34, -5, -6, 2, 3, 5, -3, 24, 16, 7, 5, -1
27, 6, 7, -4, 4, 1, -11, 7, 5, -18, 0, -1
|
27, 6, 7, -4, 4, 1, -11, 7, 5, -18, 0, -1

-18, 36, -36, 36, 18, 32, 16, -36
18, -36, 36, -36, -18, -32, -16, 36
-18, 36, -36, 36, 18, 32, 16, -36
-36, 18, -18, 18, 36, 14, 34, -18
1, 17, -17, 17, -1, 20, -3, -17
-28, 10, -10, 10, 28, 5, 27, -10
|
18, -36, 36, -36, -18, -32, -16, 36
-36, 18, -18, 18, 36, 14, 34, -18
-28, 10, -10, 10, 28, 5, 27, -10

-5, 25, 32, 0, 21, 15, -5
-20, -26, -34, 23, 1, -16, 32
27, -31, -34, 29, -26, 5, 33
26, -23, 4, 21, 14, -3, 16
-7, 34, -18, 12, -28, 14, 20
-21, 23, 11, -7, -24, 17, 23
1, 13, -7, -16, 27, 0, 2
35, 35, -15, 23, 3, 11, 35
-32, -11, 4, 0, 20, 31, 3
36, -2, 21, -34, 11, -17, 19
|
-20, -26, -34, 23, 1, -16, 32
26, -23, 4, 21, 14, -3, 16
-21, 23, 11, -7, -24, 17, 23
35, 35, -15, 23, 3, 11, 35
36, -2, 21, -34, 11, -17, 19

9, 3, 6, -5, 11, 0
-2, 9, -19, -6, -28, -12
-2, 8, -20, -6, -28, -14
10, 8, -16, 2, -27, -13
17, 10, -12, -2, -2, -10
11, 9, -16, -6, -26, -13
10, 8, -9, 0, 8, -10
-11, -27, 10, 12, 18, 3
10, 11, -8, -6, 10, -9
9, 0, 13, 6, 9, 6
10, -9, 16, 8, 16, 18
-4, 10, -20, -2, -28, -13
|
-2, 9, -19, -6, -28, -12
10, 8, -16, 2, -27, -13
11, 9, -16, -6, -26, -13
-11, -27, 10, 12, 18, 3
9, 0, 13, 6, 9, 6
-4, 10, -20, -2, -28, -13

2, 4, 3, 3, -1, -2, -2, 3, -1, -3, -4, -1, -2
-4, 1, -4, 6, 1, -12, -6, 25, -4, -10, 3, 30, 1
-1, -2, 0, -1, 1, 1, 4, 1, -2, -2, -3, 11, -1
|
-4, 1, -4, 6, 1, -12, -6, 25, -4, -10, 3, 30, 1

-14, -2, -9, 36, -21, 24
-6, -5, 4, 14, -11, 6
8, -20, 9, 1, 13, -15
|
-6, -5, 4, 14, -11, 6

-20, -10, -11, 11, -24, -7
-23, -2, -9, 0, -23, 5
-16, -11, -17, 5, -26, -10
-18, -5, -13, 11, -29, -9
-22, -9, -13, 19, -26, -11
|
-23, -2, -9, 0, -23, 5
-18, -5, -13, 11, -29, -9
